Below are the code and all the weights of a small trained network. Each question names an input and a class and asks about switching units off, where a switched-off unit gives its printed mean instead of its output.

import numpy as np


def w(rows, s, z=0):
    codes = np.array(rows[::2]) - 128.0
    scale = np.full(codes.shape[1], s)
    scale[-1] = z or s
    return codes * scale


def norm(h):
    return h / np.sqrt((h * h).mean(-1, keepdims=True) + 1e-5)


def f(y):
    return np.maximum(y, 0)


def log_softmax(a):
    a = a - a.max(-1, keepdims=True)
    return a - np.log(np.exp(a).sum(-1, keepdims=True))


def net(x, mask):
    res = np.array(x, float).reshape(1, 6) / 4 @ E
    u = 0
    for l in range(3):
        y = f(norm(res) @ A[l][:, :-1].T + A[l][:, -1])
        res = res + np.where(mask[u : u + 3], y, B[l][:, -1]) @ B[l][:, :-1]
        u += 3
    return log_softmax(norm(res)[-1] @ U[:, :-1].T + U[:, -1])


A, B = {}, {}
E = w([
[31,66,33,206,168,145,161,112,118,115,113],'x0',
[150,109,35,170,117,192,66,146,97,70,87],'x1',
[209,140,162,169,46,124,125,83,206,165,233],'x2',
[11,61,148,166,149,252,155,134,98,116,123],'x3',
[112,46,91,109,186,173,121,137,151,113,88],'x4',
[129,143,208,36,135,147,117,115,135,100,188],'x5',
],0.0028)
A[0] = w([
[96,89,138,80,200,174,215,124,130,156,179,88],'0.n1',
[126,71,70,79,253,99,122,122,158,80,72,104],'0.n2',
[74,95,132,173,147,124,220,84,167,187,166,2],'0.n3',
],0.0037,0.002)
B[0] = w([
[162,147,174,101,83,76,175,89,142,150,189,210],'0.n1',
[20,26,7,157,220,179,93,121,43,189,72,251],'0.n2',
[120,81,55,159,254,140,94,163,32,173,40,193],'0.n3',
],0.0035,0.0029)
A[1] = w([
[121,157,139,233,96,138,228,129,130,167,125,6],'1.n1',
[195,108,25,208,79,73,53,68,246,105,144,187],'1.n2',
[171,146,93,93,123,197,77,251,66,55,16,62],'1.n3',
],0.0032,0.0021)
B[1] = w([
[34,82,38,220,194,106,35,81,44,133,99,160],'1.n1',
[142,174,229,50,25,75,159,117,190,101,197,254],'1.n2',
[188,98,109,253,177,217,162,220,45,215,111,188],'1.n3',
],0.0039,0.0035)
A[2] = w([
[115,220,72,136,12,2,12,118,173,39,219,90],'2.n1',
[72,82,139,145,52,215,177,76,213,35,185,124],'2.n2',
[53,48,70,144,222,103,216,126,228,99,95,2],'2.n3',
],0.0034,0.0025)
B[2] = w([
[69,127,216,79,160,169,88,4,193,37,241,255],'2.n1',
[170,197,172,115,33,55,45,31,210,6,246,188],'2.n2',
[161,93,104,226,134,137,128,168,148,147,113,199],'2.n3',
],0.0027,0.0036)
U = w([
[193,212,242,39,1,21,119,53,220,54,244,5],'0',
[88,44,38,229,224,206,137,190,2,182,25,251],'1',
],0.0045,0.00025)

Each question gives the input, the list of numbers given to net, and the class t.
The units are the neurons (one row each of A and B). Each row of codes is followed by its name. A weight is (code - 128) times the scale printed after its matrix; where a second scale follows, it is the last column's (A, B and U).
mask holds one flag per neuron, layer by layer. A switched-off neuron (its flag False) gives its mean, the last column of its row in B, instead of its output. The means were averaged over made-up inputs and are rounded, as every weight is.
A unit's drop is (log p(t) with every unit on - log p(t) with that unit switched off) / (log p(t) with every unit on - log p(t) with every unit switched off).
The circuit of an input: a set's keep is (log p(t) with only the set's units on - log p(t) with every unit switched off) / (log p(t) with every unit on - log p(t) with every unit switched off). Starting from all 9 units, units are removed one at a time, each time the one whose removal leaves the highest keep (on an exact tie, the one counted first), for as long as the keep stays at least 0.8.
units of the circuit, in order: the units of the circuit, biggest drop first
top k neurons: the k neurons with the biggest drops, biggest first
top k neurons in layer l: the k neurons of layer l with the biggest drops, biggest first
drop when u is switched off: that unit's drop, to one decimal
input [6,-8,7,-1,3,-4], class 1: units of the circuit, in order	[0.n3]
input [-3,0,8,6,7,-7], class 0: top 2 neurons	[2.n2, 0.n2]
input [-7,8,7,7,8,-8], class 0: units of the circuit, in order	[1.n2, 2.n2]
input [-1,-3,-2,7,4,6], class 0: top 2 neurons	[0.n1, 2.n2]
input [4,3,1,2,-7,-4], class 0: units of the circuit, in order	[0.n2, 1.n2]
input [-1,-3,-5,-4,-3,-2], class 1: top 2 neurons in layer 2	[2.n1, 2.n2]
input [0,6,7,7,6,-6], class 0: units of the circuit, in order	[2.n2, 0.n2]
input [8,-2,-5,-5,-7,7], class 1: top 3 neurons	[1.n2, 2.n2, 0.n1]
input [3,1,-1,-1,-5,-4], class 0: top 2 neurons	[0.n2, 1.n2]
input [-5,8,1,-6,6,0], class 1: top 3 neurons	[1.n3, 0.n1, 2.n1]
input [-3,-7,0,3,3,-4], class 1: top 2 neurons	[0.n3, 1.n2]
input [-2,-2,1,7,5,4], class 0: top 2 neurons	[2.n2, 0.n1]
input [-2,2,1,7,3,3], class 0: drop when 2.n2 is switched off	0.3
input [3,1,8,0,6,-8], class 0: units of the circuit, in order	[1.n2]
input [1,7,2,0,-4,-5], class 0: drop when 1.n2 is switched off	1.2
input [7,-7,1,0,-1,2], class 1: drop when 0.n3 is switched off	1.0
